Each row has a hidden value; after the row comes its group, the name of the range that the value falls in. Each part has its own.
-51  -64  -310  58  -122  -364  272  128  -137  316  -118  -123  -182  -382  -362  -229  -321  264  271  -53  -40  -82  -306  182  25  338  20  426  -82  154  -34  226  -1  -353  372  -60  286  -428  221  32  -212  -358  255  18  101 | V
-231  337  381  -749  -62  -226  572  -202  47  -141  -237  -15  74  6  297  221  70  244  -522  -562  -63  -13  409  360  293  -231  109  -122  99  -10  -279  -288  156  -381  -193  -111  -380  -43  315  -20  137  202  -79  460  -30 | U
173  -122  124  188  -301  -138  45  109  -277  106  69  -14  -294  -186  -328  133  -35  326  -33  -144  -40  17  -277  347  62  -85  63  -146  131  -5  -110  120  38  -154  158  -251  10  117  102  -72  216  -72  19  -158  23 | V
-11  0  -77  -245  -291  -53  -25  -247  -93  92  79  -43  -367  -392  -46  176  127  701  -162  161  183  39  -411  297  228  -219  -87  66  509  194  106  74  -89  -150  -60  -393  50  149  355  97  168  9  323  -156  -9 | F
51  -280  -254  87  -356  -242  -468  -88  -214  328  -71  -141  -147  -339  -254  40  123  616  141  401  307  -88  -303  40  -149  183  -115  95  264  138  -64  175  -141  98  -139  -309  -188  191  411  191  124  -62  339  -220  297 | D
247  -379  256  218  152  -185  -579  -229  -28  71  154  451  -106  223  -9  -94  19  -352  390  -274  165  -328  111  -336  -209  475  -15  62  20  -342  16  -164  -137  672  -129  -201  153  -221  -463  -193  -123  -50  -154  -390  53 | J
-86  -753  -50  133  213  -207  -327  -283  56  297  -128  80  -198  212  -161  -152  -77  -445  579  -20  68  -247  46  -466  -47  512  -37  -119  -209  -194  -101  13  52  522  11  -193  224  -262  130  -25  -62  -87  37  -256  109 | U
-105  324  -45  -469  -245  148  560  -172  -24  -71  -5  194  -72  -92  -74  162  -185  474  -302  -279  -17  36  156  397  433  -199  -6  144  312  113  -125  -292  52  -600  90  -107  -170  -303  -76  -29  -157  156  11  188  -307 | J
-37  302  23  67  219  469  -462  53  -202  -158  158  237  228  84  166  -227  65  -25  103  54  44  -265  170  -288  158  -272  113  -133  -61  224  284  14  -232  543  -248  41  256  202  -192  -30  249  303  -28  -147  -38 | V
-39  -316  140  -290  15  -481  -32  -308  198  165  -115  106  -12  115  18  -88  -152  -62  52  -415  145  -334  180  -112  -93  418  22  108  -50  -245  -285  -290  -22  116  -154  -113  -87  -399  -67  -154  -139  -133  -35  195  -24 | N
65  39  -352  -67  -246  -159  -72  -229  -369  -159  230  40  -144  -297  112  -104  -91  402  -13  -186  28  -122  -119  398  -286  155  -338  62  397  290  257  38  -100  196  -27  -613  176  -21  447  47  -266  170  337  -146  47 | V
134  302  135  303  -167  -286  325  336  -423  107  -32  -167  -244  -199  -302  -125  -58  20  78  -177  -283  84  68  310  219  -78  273  -99  -10  48  -278  303  -66  -361  384  52  96  -157  -293  125  -135  -208  -200  39  -17 | J
8  7  -204  7  123  -245  -120  64  -176  198  121  59  -209  -93  7  -441  -71  -433  441  -392  -10  -292  203  -308  32  450  94  117  83  -7  116  183  -66  273  38  -27  435  -298  -186  -190  -26  -213  -65  -161  -3 | S
10  206  460  -422  -7  118  -85  -65  284  99  27  193  198  71  170  80  -21  190  -428  -397  125  -272  237  9  314  -102  276  -145  -10  -142  158  -110  -10  111  -283  140  -286  227  -222  -207  404  41  -310  299  -11 | U
190  -387  31  127  54  -162  -88  -94  -102  -121  -330  -160  -370  -44  -264  -239  -89  191  478  457  346  305  -120  -199  233  -427  119  116  29  -125  -588  -190  180  126  145  -267  -92  -198  70  150  98  233  342  -311  93 | F
-168  -622  -264  176  -65  -51  -280  -221  83  304  -119  -118  -300  -81  -375  -186  -62  391  423  645  317  -13  -522  -321  84  -58  -80  229  -56  86  -361  -175  -25  17  74  -94  134  -327  328  204  64  -52  436  -225  27 | Y
272  138  -248  127  -40  14  -234  78  -192  99  173  66  -302  -412  -157  -301  -96  247  320  146  181  -6  -283  -52  191  -21  88  305  352  153  394  309  -118  237  108  -228  412  -45  -149  -36  -23  -136  208  -392  9 | F
63  -275  -57  3  -327  -324  500  81  -161  39  -268  -91  -152  -165  -504  85  -418  492  67  -74  20  82  -225  494  74  -127  66  196  -84  -31  -657  -175  126  -702  423  -130  -163  -367  60  -17  -46  -10  245  171  -92 | Y
174  -201  338  63  167  -329  15  17  -212  -143  -338  60  -123  7  -124  38  -42  -72  337  -33  60  57  47  22  98  -194  232  36  -138  -206  -479  -37  19  84  143  -170  33  -118  -169  2  96  103  127  -152  106 | F
155  -49  412  -76  60  -149  -94  -46  -213  -27  -191  136  158  -50  230  368  133  61  -23  -5  -63  34  276  294  -31  -63  172  -316  -17  -135  89  303  -42  313  32  -230  -313  399  73  238  61  219  -60  7  356 | V
-23  324  20  -470  -40  189  -10  -219  93  -17  -96  199  160  -12  39  31  -128  338  -256  -239  147  -194  322  11  379  -13  78  21  167  53  174  -159  -42  77  -303  -134  -209  13  -87  -130  5  141  -50  122  -96 | U
-34  26  356  -440  -1  35  -157  -182  296  132  63  309  272  119  326  127  -55  141  -367  -433  140  -341  304  27  49  164  155  -136  -52  -218  216  -182  26  290  -298  37  -362  150  -51  -205  288  57  -228  300  101 | Y
-96  -537  230  -210  125  58  -96  -360  405  201  -101  111  -294  280  -16  -151  45  -108  219  105  348  100  105  -514  303  2  26  27  -14  -316  -265  -447  351  240  -92  -28  -275  -306  160  20  173  132  -64  -168  68 | W
-32  275  65  -358  -90  82  -129  -166  41  9  -221  170  322  -111  -91  117  -151  573  -241  -68  183  -267  129  159  207  63  -1  241  36  133  59  -80  -210  -98  -205  -71  -263  64  -87  18  -49  129  65  168  74 | S
-78  333  -104  -302  -335  125  295  138  -173  57  -140  -72  134  -333  -149  118  47  764  -199  311  155  197  -28  332  259  -449  44  287  272  334  -165  -14  -15  -656  64  70  -375  42  226  324  81  251  190  165  45 | D
146  -52  -161  -176  -367  -246  330  -50  15  151  166  -125  -423  -385  -152  -210  -218  466  -88  -226  153  145  -264  363  76  87  -112  275  388  59  111  13  255  -307  248  -308  -62  -203  361  -24  -61  -107  130  -24  56 | W
-70  14  91  38  61  -93  427  226  -139  108  42  -123  -460  -28  -145  -379  87  -312  286  -220  -71  269  26  -218  306  -180  152  74  9  -3  -220  -77  394  -202  233  69  213  -385  255  -22  188  -50  -107  -196  -12 | J
-148  444  276  -469  -156  26  483  40  -90  55  -145  149  48  -49  5  268  153  260  -259  -207  -31  71  367  229  460  -257  193  102  228  22  -337  -156  -22  -696  32  214  -363  -136  -234  126  76  139  -202  231  -109 | J
91  596  285  -282  0  -92  450  279  -233  -209  -47  82  125  27  204  -181  -10  -138  -180  -590  -108  99  641  155  197  -251  302  -42  25  -55  -176  -162  226  -146  -28  90  -270  -137  -147  -110  71  198  -293  229  -14 | D
-224  -437  253  -390  139  110  -253  -335  296  217  -162  213  296  305  137  250  -43  -79  -98  -210  83  -417  289  -209  106  209  86  -383  -244  -165  68  -106  -8  388  -324  -18  -239  208  148  -105  324  158  -135  233  68 | N
-178  364  277  -519  -149  -121  736  104  -254  53  -132  146  225  -102  10  470  106  51  -361  -662  -372  -30  367  555  177  39  48  -65  120  173  65  148  61  -674  69  -15  -159  31  248  68  -51  104  -247  310  -22 | N
-98  113  -212  64  -81  -209  -250  197  -10  289  -151  -342  -85  -297  -269  -511  -248  403  141  156  219  -306  -227  -171  214  17  242  216  -197  148  -280  144  -207  -97  41  221  134  -90  -82  -55  342  -281  195  191  109 | W
-153  6  141  -595  22  -16  -221  -334  358  76  -47  171  244  23  254  -1  -185  339  -360  -403  248  -498  126  -19  109  171  54  5  -43  -60  163  -236  -85  261  -408  -77  -165  97  91  -287  312  38  33  352  21 | U
-96  -230  95  -435  63  -259  -43  -364  181  -99  -199  193  33  0  92  5  -259  319  -39  -328  261  -316  -72  73  -34  141  -61  268  -83  -127  -236  -414  4  89  -160  -270  -21  -248  175  -262  128  74  316  126  31 | W
-190  -19  152  -571  -3  -406  -2  -341  172  25  -240  24  -76  -5  196  -60  -35  255  -155  -407  272  -268  176  -46  76  203  6  159  26  -174  -377  -413  54  19  -312  -177  -242  -219  247  -212  220  -12  161  202  119 | W
13  -69  371  -197  147  176  -466  -325  7  -45  55  354  180  284  446  218  267  -134  -47  -16  111  -198  520  -189  65  -48  108  -442  113  -203  87  -98  -155  657  -345  -108  -319  295  -241  111  132  362  -225  -34  95 | V
211  -368  -166  413  108  -100  -706  14  -182  198  153  170  -83  -69  -85  -323  15  -144  665  367  251  -229  -124  -429  -208  200  71  166  57  -42  39  173  -298  596  35  -34  320  -120  -381  94  -43  -44  135  -391  105 | Y
-3  -234  542  -1  76  -281  81  -108  104  146  -249  48  -136  293  -184  39  -30  -236  5  -370  -60  -98  262  -112  240  146  236  -234  -292  -367  -466  -205  146  43  1  23  -222  -213  -194  -95  59  -112  -334  85  34 | S
-242  61  201  -482  -41  -1  104  -133  43  149  244  246  120  -83  416  243  194  73  -380  -562  -120  -266  39  226  -94  179  -53  -144  120  104  520  37  80  126  -244  -142  47  202  573  -125  300  22  -71  166  104 | D
188  -92  176  45  -92  130  -74  -191  -75  -183  201  240  -131  15  60  75  4  299  -26  153  113  83  -106  166  94  -454  50  -72  266  -22  -72  -226  -75  140  31  -226  -9  -70  -234  107  -74  269  67  -116  -213 | Y
-150  250  183  -562  -37  -314  373  -52  63  -46  -346  -30  375  -100  48  71  -282  380  -391  -535  -25  -270  219  372  47  69  95  136  -226  75  -142  -135  15  -292  -133  -58  -245  -82  286  -117  29  36  64  548  88 | N
-66  327  -238  -47  -192  57  438  148  -295  -92  18  -104  -207  -263  -284  -213  -267  388  -49  -213  -116  28  -166  331  300  -248  15  139  86  320  -88  -20  62  -446  224  -147  262  -235  184  -86  11  17  182  28  -192 | J
100  -53  308  -226  115  -267  -272  -268  50  86  94  518  117  89  244  178  -57  -154  -41  -664  7  -491  237  38  -165  591  51  17  13  -301  266  -76  -167  483  -225  -218  71  -97  -296  -329  -75  -157  -160  -20  61 | V
201  58  -279  326  -56  -45  -83  500  -115  387  103  -119  -198  -227  -581  -647  -260  -113  502  -16  128  -120  -158  -418  262  79  319  354  -35  92  -8  230  -14  -113  202  321  412  -341  -420  -201  160  -360  -102  -175  -125 | N
-79  82  -4  -119  -304  -165  -107  -231  -56  52  -367  -125  -5  -64  -329  48  -71  814  -191  273  274  -42  -5  114  204  -109  -20  130  21  49  -619  -367  -112  -265  -200  -165  -510  -160  109  161  -88  68  222  119  59 | Y
116  -379  34  360  -11  -136  -11  204  -170  40  74  -170  -68  -75  -178  -340  -285  -110  267  -116  -100  -68  -190  162  -199  44  6  -94  -283  84  18  270  107  138  409  -82  208  32  202  80  77  68  2  17  198 | F
21  491  -43  -333  68  299  -3  -10  -149  -171  267  269  154  -67  384  -158  -76  -49  -146  -478  -60  -236  421  101  181  -34  66  -120  237  168  533  104  -75  301  -130  -106  137  159  -148  -155  84  251  -146  66  -80 | W
-129  -126  -68  -126  116  -391  -228  -175  -40  160  -103  118  4  -93  25  -159  -128  -11  242  -274  77  -456  -18  -107  -131  514  -24  267  -113  -20  -72  -2  -231  189  -63  -106  278  -289  -17  -128  -64  -208  178  18  116 | W
31  -515  -212  -41  -50  -18  -103  -433  225  159  -10  -28  -333  -82  -86  -150  -286  307  222  352  236  16  -213  -38  209  22  -48  6  147  -56  9  -43  40  232  178  -316  25  -234  85  159  -216  18  260  -74  -51 | F
-195  191  394  -430  -45  -37  638  69  -81  -39  -264  14  237  -50  77  378  -103  185  -392  -448  -303  -18  247  601  256  -180  158  -209  -192  79  -74  134  119  -519  216  28  -260  176  261  96  165  189  -141  465  98 | F
46  -334  -305  91  -58  289  -123  -137  -102  146  -123  49  -168  -190  -284  84  -127  430  332  619  170  182  -273  -25  277  -211  -3  5  125  152  169  167  60  159  149  -311  45  51  311  227  -11  158  373  -342  61 | Y
-70  96  89  -594  -194  -121  -38  -388  190  -36  7  145  230  -39  186  105  -160  529  -510  -482  184  -378  140  278  -38  167  -134  32  169  45  129  -299  -76  59  -394  -290  -296  45  232  -170  6  130  44  350  -23 | N
216  -189  -62  285  -265  -379  -143  150  -329  220  61  140  -117  -306  -409  92  -119  312  233  -77  16  -224  -406  288  -217  250  43  279  102  27  -115  184  -258  -182  199  -156  260  -157  -211  -79  -66  -282  173  -174  -3 | D
122  -64  213  -170  -152  118  64  -268  -112  -184  297  220  -302  88  254  103  282  87  -135  -118  94  247  143  92  85  -381  -71  -253  504  -59  34  -327  229  230  -170  -399  -179  2  206  66  24  373  -60  -239  -139 | D
23  432  -130  -313  -327  185  342  84  -56  169  370  80  -90  -325  67  -70  -100  327  -333  -395  -77  -38  85  403  256  54  -14  58  448  241  541  232  44  -338  151  -27  -30  64  39  -3  -14  -9  -204  148  -75 | W

New part:
-270  -32  90  -70  24  103  231  -26  -82  -23  31  18  -12  5  76  43  75  -155  -224  36  -228  6  117  73  2  -101  70  -80  -205  164  -15  86  -75  128  -73  -85  272  41  -48  67  -133  -87  88  40  -21 | q914
11  29  23  -68  -29  -135  -15  166  -130  -291  184  -109  -328  31  -41  -181  -211  97  -121  10  115  197  -14  64  -158  -23  -26  -285  -4  -68  -115  178  18  108  118  -166  112  117  -18  -140  -46  -133  154  179  229 | q915
-5  -91  -201  222  255  16  45  95  -27  -75  -86  230  110  -103  41  136  -48  -1  -2  138  170  178  177  -15  162  4  -137  -274  213  -147  -140  15  -345  164  -135  -66  -280  -277  36  -261  173  225  4  31  309 | q914
2  -327  -134  -62  -66  -74  64  52  -165  -32  -36  -173  66  195  80  -87  -113  92  102  -75  92  -56  -24  6  58  353  -76  -231  -86  -247  -208  -92  16  -301  -45  -11  -124  57  -68  104  15  253  -457  39  192 | q356
48  160  54  -56  -217  -162  101  -187  -13  -117  60  165  -1  116  -185  -89  97  93  -51  -166  -152  64  -297  159  -179  24  14  183  -141  221  91  -99  -43  60  -2  140  -119  111  47  59  -188  -73  -109  63  0 | Q46
-357  -289  192  61  -48  210  220  -79  -230  -99  -34  77  149  195  135  76  33  8  129  -3  -402  -249  -181  -244  -135  -183  -145  -21  193  -73  149  -139  -69  169  244  40  148  177  -195  250  -372  -208  129  210  -48 | q302
-81  -60  -45  -41  16  -24  102  -47  -81  -191  44  57  188  107  38  -1  -58  115  99  -52  -95  -110  -92  168  -261  102  -15  24  22  62  276  37  -135  127  99  72  55  268  -48  94  -192  -80  63  85  16 | q715
-93  67  163  -74  -5  51  33  149  -75  -102  127  -31  -358  -135  -26  -67  -34  -184  -208  103  -205  128  215  -66  -22  -159  82  -203  -212  39  -168  99  144  59  -78  -267  259  -63  24  -37  -27  -87  176  42  120 | q915
-188  -66  -28  -33  48  191  -18  88  -104  -105  -44  -49  10  89  71  20  -72  17  91  73  -74  -140  231  -48  -90  -180  17  -31  67  -100  179  122  47  112  122  81  237  221  -295  171  -161  -105  191  28  32 | q522
73  139  -53  -83  -224  4  -374  262  89  -182  -25  -64  -225  122  41  -116  -217  -19  177  108  -125  69  202  -7  -126  -120  21  174  8  -43  449  43  344  -158  57  104  -119  253  -402  230  14  -44  165  -59  -17 | q302
-62  -3  109  -45  -113  -89  196  -189  -106  -17  121  237  -18  -3  -143  -1  101  -97  23  -63  -296  24  -73  166  -16  106  108  107  -279  247  -79  -50  50  -94  -193  52  -59  103  21  167  -174  116  -142  -107  44 | q347
76  8  -50  184  110  181  -71  25  -125  50  -48  18  57  18  -9  146  -9  46  83  -67  101  -139  137  -216  81  -4  -128  -219  50  -225  -198  -116  -43  -118  -24  68  -7  -178  8  -65  93  131  -186  39  231 | q715
-69  -393  -90  -127  -171  -85  41  -14  -270  12  -22  -188  -58  198  -41  -211  18  172  80  -71  -90  -85  -50  -161  -55  280  -148  -168  -81  -347  -287  -244  203  -334  2  -79  -56  60  -56  134  -186  158  -495  86  167 | q915
-53  261  -49  51  97  -49  -26  -176  -229  -29  73  288  98  -76  -306  137  -19  216  -39  -248  55  -92  16  84  -90  31  -59  -128  -56  150  -87  87  -118  91  -33  165  184  109  162  -134  -275  20  48  19  196 | q914
-65  276  100  -213  -158  -16  -86  171  37  -80  -91  -56  -211  -123  -113  -110  -4  -67  -401  -73  -134  78  46  -109  -2  -129  54  -173  -231  112  3  -59  46  135  -11  -175  277  -162  259  -118  -107  -124  45  124  16 | q715
-33  154  -211  34  130  19  -8  -22  -38  81  -180  231  165  -130  -186  117  74  76  -44  -68  24  -52  184  -31  55  31  -43  -96  48  -26  -70  -47  -171  147  -148  2  17  -188  196  -205  -71  123  -109  -30  204 | q914
253  115  -76  106  48  287  59  179  42  -120  12  56  44  49  255  137  -88  -110  166  29  134  -151  36  36  93  95  13  -136  183  -88  176  -137  -154  -62  10  93  -150  -110  96  -58  332  91  -219  -72  251 | q302
148  40  85  -42  0  -82  100  -214  -83  -148  130  120  53  -34  -247  -60  94  122  45  -165  -23  -71  -122  165  -225  106  105  30  -292  93  -122  -13  -54  15  -46  133  38  116  124  115  -159  92  -116  -5  91 | q915
88  94  -106  57  116  48  66  -90  -136  -131  67  249  74  -53  -130  56  35  164  38  -81  102  -52  7  109  -98  54  -54  -109  73  -8  -21  -22  -191  108  -17  118  -30  22  146  -119  -74  78  -55  -11  252 | q915
18  -201  -1  75  13  -72  -24  -6  -125  68  -65  40  118  -25  -52  62  -20  4  78  -97  -178  -74  -8  -190  19  284  -139  -209  -145  -164  -251  -223  18  -255  -166  -146  -144  -192  156  6  -16  269  -334  63  159 | q347
61  196  15  -1  15  3  132  -268  -101  -115  118  115  40  61  -249  -21  147  192  -74  -189  122  -48  -89  203  -198  -99  71  73  -177  141  -78  87  -137  165  43  273  159  164  -4  30  -188  -80  -9  32  80 | q522
202  261  -65  -44  -150  -85  -372  241  202  -87  -31  -120  -137  66  -19  -45  -241  -86  271  28  -152  -1  223  51  -217  30  122  233  -130  18  398  112  356  -172  -50  -6  -72  191  -280  168  126  -40  105  -75  -23 | Q46
76  -207  -38  68  -30  -107  -129  -16  -172  29  -70  -38  177  55  -90  16  -68  168  168  -185  -90  -168  -102  -236  -94  347  -208  -207  -79  -262  -185  -282  54  -309  -41  -60  -147  -98  152  24  -87  235  -392  129  156 | q24
-204  -41  92  -45  13  172  207  -157  -29  -29  -82  -33  228  121  34  64  153  -14  -111  -86  -145  -186  -17  37  -108  -154  70  71  -192  107  97  20  -160  190  67  163  280  114  -124  221  -208  -116  31  93  -136 | Q46
-61  -145  30  -104  -41  -166  -49  162  -147  -117  20  63  1  -121  0  -28  -197  -33  -47  -44  -175  30  -11  -33  34  351  -58  -341  -158  -4  -68  -120  11  -187  -129  -236  -53  -51  276  -35  -91  237  -160  48  162 | q914
46  113  -46  466  367  270  -95  -118  -30  164  -48  102  175  -59  -6  360  173  28  -102  -32  34  -33  285  -282  -65  -251  -299  -159  2  -183  -231  -30  -224  60  -122  -4  26  -398  -66  -237  211  20  98  162  144 | q24
-53  72  -123  -129  -69  -24  -126  -37  -152  160  -141  60  121  -74  -199  17  95  128  -89  -201  -224  -202  110  -159  -80  246  -122  -97  -188  -68  -56  -264  132  -207  -153  -89  146  -101  297  -58  -226  128  -344  6  90 | q715
40  -184  -113  -207  -170  -225  -87  36  -138  85  -177  -50  174  -16  -200  -120  -60  122  196  -206  -208  -245  -76  -155  -52  541  -19  -124  -181  -193  -139  -336  191  -335  -129  -147  -66  -42  334  78  -223  295  -587  -5  138 | q24
-42  70  64  44  81  43  11  -70  -48  -44  2  206  106  -115  -63  136  53  -32  -172  -82  -150  12  65  32  -24  9  -48  -116  -237  145  -14  -21  -144  13  -153  10  40  -84  123  4  -59  132  35  20  47 | q356
222  110  -16  299  329  102  -69  -11  68  15  -1  34  80  -168  -94  189  55  -24  42  0  75  -19  244  -136  -136  -75  -49  -152  -107  -164  -246  47  -155  100  -138  -118  14  -325  86  -192  247  83  62  84  200 | q522
-145  -288  28  -52  -123  13  -12  5  -228  -62  -117  -154  84  208  -43  -96  -72  189  156  -124  -75  -224  -130  -273  -79  56  -124  -150  62  -297  -106  -163  80  -80  205  60  82  124  -120  196  -295  3  -206  189  75 | q302
97  26  -106  165  196  131  -53  -25  -6  -44  -171  220  178  -133  -143  114  99  103  19  -4  153  -38  133  -148  66  -118  -83  -144  91  -180  -130  -110  -265  174  -51  125  -129  -276  104  -112  35  202  -50  21  215 | q522
282  279  -9  38  -100  206  -195  181  138  3  -56  -100  -8  74  136  109  -89  -120  128  -88  -48  -195  92  -74  -36  72  28  33  -81  -38  247  -149  137  -236  -33  68  -27  -82  18  60  277  20  -211  -46  63 | q24
-38  -93  -77  -73  -160  71  33  66  -115  87  -94  -204  -60  219  60  -55  -20  9  11  -96  -11  -115  31  -128  93  117  -49  -119  -63  -196  -165  -130  140  -240  -7  4  51  -16  -99  80  3  51  -407  42  129 | q347
-5  44  -67  220  222  8  65  -152  -127  43  50  354  184  -154  -122  223  96  25  2  -47  -106  5  103  16  -30  98  -136  -121  -39  61  -133  -68  -209  19  -223  -27  -109  -174  186  -176  -21  181  -39  -15  205 | Q46
-14  -16  89  -89  -245  348  59  124  -145  79  -100  -94  -174  148  108  -13  37  -148  52  -38  -63  -248  51  -282  328  -69  51  -134  8  -179  -146  -297  213  -272  42  147  87  -98  -42  200  22  84  -442  -92  160 | q302
65  193  104  4  -94  -132  -55  113  -3  -184  188  -21  -291  -14  -14  -85  -93  -35  -201  -11  -171  219  -65  27  -237  -23  -77  -110  -128  106  44  24  65  32  -9  -252  27  -27  91  -169  35  -188  152  181  90 | q302
130  106  -146  181  223  144  -67  18  58  55  -190  87  217  -70  -54  206  24  34  26  -76  150  -101  198  -103  48  -14  -65  -147  2  -151  -113  -7  -227  78  -109  55  -32  -264  72  -129  171  173  -103  24  193 | q356
183  149  -120  203  101  95  -78  -28  24  17  -79  99  156  10  -26  142  85  121  18  -109  -24  -92  -15  -146  -189  30  -228  -49  105  -147  45  -200  -159  37  -22  -29  -119  -242  164  -212  116  -14  -131  142  159 | q302
125  285  -96  -119  -112  78  -81  260  57  -187  -25  -24  -92  64  136  -2  -216  -18  -88  -71  145  -5  7  137  43  72  36  -159  57  71  279  27  -71  11  57  50  27  46  97  -97  146  -34  -65  8  161 | q347
5  71  47  -109  -82  -131  197  -270  -168  -155  125  326  109  -40  -282  -57  116  144  3  -179  -78  -51  -225  257  -117  147  99  58  -186  256  -12  -79  -132  71  -53  217  -19  189  218  87  -328  103  -142  -65  99 | q302
-107  -390  -126  -131  -90  -156  30  26  -193  23  -88  -189  112  135  -6  -139  -59  111  68  -70  -46  -77  4  -69  8  384  -78  -206  -161  -251  -223  -162  89  -299  -73  -95  -55  40  -4  121  -144  249  -461  62  116 | Q46
-107  -25  23  -45  14  -88  -50  126  -168  -144  85  23  -27  -58  23  2  -167  48  -103  -53  -168  5  -1  -37  -152  177  -135  -291  -50  7  55  -29  -14  -28  3  -229  119  40  189  -116  -139  -21  57  156  126 | q715
37  57  102  -15  101  -90  -36  145  -79  -190  201  -47  -215  -156  -41  -36  -170  -70  -107  29  -42  120  152  60  -139  66  58  -287  -232  38  -135  167  38  11  -74  -257  180  6  118  -106  31  1  171  76  172 | q522
60  171  125  42  40  -27  69  -218  -50  -61  93  89  141  -9  -201  79  68  64  7  -214  -74  -136  -90  110  -222  17  88  53  -295  187  -35  48  -82  68  -24  143  175  103  81  86  -154  -31  10  51  -1 | q24
200  255  -58  -7  -264  -55  -415  249  139  -158  9  23  -128  124  113  -23  -219  -3  144  -5  -278  55  -1  -9  -264  80  -151  186  38  40  612  -141  281  -257  10  -12  -279  138  -151  75  109  -74  59  28  -28 | q24
-154  -290  13  23  -43  54  97  -69  -115  40  -47  -183  147  217  133  2  72  27  -19  -52  -206  -114  -28  -118  -131  93  -148  -49  -147  -151  -49  -139  15  -156  8  -43  48  29  -167  169  -94  0  -217  164  -48 | Q46
255  -70  20  72  -77  154  -38  82  20  -69  -70  -297  37  233  105  -27  -75  31  175  -110  264  -182  -73  -140  54  53  26  -125  -58  -289  -143  -131  2  -200  123  200  -74  -68  -131  158  225  108  -381  78  132 | q715
263  176  -123  55  -26  240  -52  160  -21  -59  53  -176  -2  193  237  88  -131  25  97  -117  213  -207  30  29  -33  169  -63  -155  78  -144  144  -96  -7  -229  73  108  18  10  23  -65  298  -13  -314  15  213 | q715
53  46  73  104  -63  203  -181  83  -52  -155  107  61  -125  108  145  63  -59  -6  75  46  -211  -24  86  -82  -188  -150  -166  38  30  -51  301  -70  146  -146  63  84  -67  127  -264  154  32  -70  153  45  28 | q915
-11  -104  -84  411  283  83  50  -107  -171  -59  102  250  104  17  24  212  43  124  79  56  12  86  52  -116  -125  -95  -334  -175  258  -176  -132  -29  -269  109  -20  -26  -218  -155  -92  -227  62  23  125  164  262 | q302
